Below is a small trained network, with its code and all its weights. Each question gives an input and a class and asks what happens when units are switched off, that is, made to give their printed mean instead of their output.

import numpy as np


def w(rows, s, z=0):
    codes = np.array(rows[::2]) - 128.0
    scale = np.full(codes.shape[1], s)
    scale[-1] = z or s
    return codes * scale


def f(y):
    return y / 2 * (1 + np.tanh(0.7978845608 * (y + 0.044715 * y**3)))


def log_softmax(a):
    a = a - a.max(-1, keepdims=True)
    return a - np.log(np.exp(a).sum(-1, keepdims=True))


def net(x, mask):
    res = np.array(x, float).reshape(1, 8) / 4 @ E
    y = f(res @ A[0][:, :-1].T + A[0][:, -1])
    res = res + np.where(mask, y, B[0][:, -1]) @ B[0][:, :-1]
    return log_softmax(res[-1] @ U[:, :-1].T + U[:, -1])


A, B = {}, {}
E = w([
[217,61,40,153,83,139,103,169,62,99],'x0',
[129,122,135,142,111,139,117,121,128,103],'x1',
[129,133,109,136,125,121,142,141,157,90],'x2',
[148,128,148,141,164,151,107,99,104,123],'x3',
[101,121,97,145,147,132,168,157,145,66],'x4',
[134,85,160,112,179,90,120,156,132,66],'x5',
[126,163,133,198,216,194,57,252,189,180],'x6',
[98,209,75,57,183,79,26,117,110,47],'x7',
],0.011)
A[0] = w([
[131,212,38,53,97,77,91,75,72,97,153],'n0',
[126,128,207,213,132,140,174,188,144,201,230],'n1',
[229,132,18,101,89,20,91,84,66,73,201],'n2',
[74,71,127,116,118,127,172,134,104,90,103],'n3',
[109,80,156,123,135,176,141,203,107,97,158],'n4',
[153,111,178,196,144,125,135,81,91,144,212],'n5',
[62,164,200,70,107,115,197,2,152,86,223],'n6',
[238,98,97,131,80,96,184,92,116,115,151],'n7',
[50,221,187,174,129,117,68,142,173,131,85],'n8',
[160,99,70,127,100,218,17,200,149,118,222],'n9',
[86,186,155,113,190,111,92,181,193,124,207],'n10',
[106,130,219,168,124,151,162,149,220,143,191],'n11',
[231,33,106,184,62,102,212,70,139,164,253],'n12',
[114,118,75,76,88,95,127,131,14,75,170],'n13',
],0.0083,0.0029)
B[0] = w([
[65,158,114,146,75,121,116,28,96,120,230],'n0',
[213,169,158,164,123,125,216,55,208,88,243],'n1',
[124,135,144,167,70,114,152,52,32,146,249],'n2',
[105,103,76,101,144,150,158,163,119,153,161],'n3',
[140,144,115,173,135,105,173,159,146,155,177],'n4',
[163,83,129,149,101,100,136,91,147,138,166],'n5',
[190,118,48,254,211,20,34,192,182,236,248],'n6',
[148,84,192,148,119,179,125,196,123,140,200],'n7',
[90,171,135,81,169,236,100,92,151,105,210],'n8',
[66,142,84,194,232,43,116,95,176,107,230],'n9',
[73,199,116,80,154,134,138,117,108,135,233],'n10',
[146,180,206,192,57,153,226,68,111,98,223],'n11',
[206,24,90,128,93,154,152,190,134,120,247],'n12',
[63,106,169,177,123,151,135,65,62,123,214],'n13',
],0.008,0.013)
U = w([
[197,100,85,187,143,57,154,179,249,141,149],'0',
[102,180,217,144,78,164,235,65,95,62,201],'1',
[82,169,27,124,166,58,29,130,130,114,212],'2',
[46,217,142,10,146,239,71,129,150,73,4],'3',
[168,36,126,94,88,254,149,192,85,113,62],'4',
],0.0077,0.003)

Each question gives the input, the list of numbers given to net, and the class t.
The units are the neurons (one row each of A and B). Each row of codes is followed by its name. A weight is (code - 128) times the scale printed after its matrix; where a second scale follows, it is the last column's (A, B and U).
mask holds one flag per neuron, in row order. A switched-off neuron (its flag False) gives its mean, the last column of its row in B, instead of its output. The means were averaged over made-up inputs and are rounded, as every weight is.
A unit's drop is (log p(t) with every unit on - log p(t) with that unit switched off) / (log p(t) with every unit on - log p(t) with every unit switched off).
The circuit of an input: a set's keep is (log p(t) with only the set's units on - log p(t) with every unit switched off) / (log p(t) with every unit on - log p(t) with every unit switched off). Starting from the 12 units with the biggest drops (on a tie, the unit counted first), units are removed one at a time, each time the one whose removal leaves the highest keep (on an exact tie, the one counted first), for as long as the keep stays at least 0.8.
circuit, biggest first: the units of the circuit, biggest drop first
unit that matters most: the unit with the biggest drop
k most important neurons: the k neurons with the biggest drops, biggest first
drop of u: that unit's drop, to one decimal
input [-1,0,6,-8,2,7,6,-1], class 1: 2 most important neurons => [n6, n11]
input [-1,4,5,8,0,8,3,-3], class 1: circuit, biggest first => [n6]
input [1,-8,-6,-2,-2,-4,-4,-5], class 4: 4 most important neurons => [n9, n12, n7, n4]
input [-5,-2,-5,-4,2,7,-2,1], class 2: circuit, biggest first => [n1, n6]
input [0,-3,-5,1,7,-1,7,8], class 3: 3 most important neurons => [n6, n8, n10]
input [6,5,8,8,3,6,-1,1], class 1: 4 most important neurons => [n6, n2, n13, n9]
input [7,5,7,2,1,2,-1,8], class 1: 3 most important neurons => [n2, n6, n13]
input [0,1,3,-2,4,-4,-7,-4], class 0: 2 most important neurons => [n6, n8]
input [-7,-8,-3,7,-5,8,-6,1], class 2: 2 most important neurons => [n1, n12]
input [-3,-1,1,-5,3,-1,0,-7], class 0: 2 most important neurons => [n12, n2]
input [-3,8,2,7,1,7,5,0], class 1: 2 most important neurons => [n11, n6]
input [8,2,6,-7,-1,5,0,4], class 1: 2 most important neurons => [n2, n6]
input [4,8,-5,2,-5,5,1,2], class 2: 3 most important neurons => [n11, n1, n9]
input [-1,8,1,3,-2,-8,-7,0], class 0: circuit, biggest first => [n6]
input [0,-1,8,-8,-4,-8,7,3], class 3: 2 most important neurons => [n6, n8]
input [1,-4,4,-2,8,0,-3,-1], class 4: 2 most important neurons => [n9, n1]
input [-6,-6,6,-2,-3,-5,7,1], class 3: 3 most important neurons => [n8, n10, n2]
input [-7,-4,-3,-7,-2,1,-3,-5], class 0: drop of n6 => 0.6
input [-3,5,0,-8,-1,-8,7,-6], class 1: drop of n11 => 0.1
input [-6,6,3,-5,-7,2,-5,2], class 2: drop of n6 => 0.2
input [1,3,-3,0,-3,1,-2,-8], class 4: unit that matters most => n12
input [-3,8,-7,-5,-3,-6,1,8], class 3: drop of n8 => 1.0
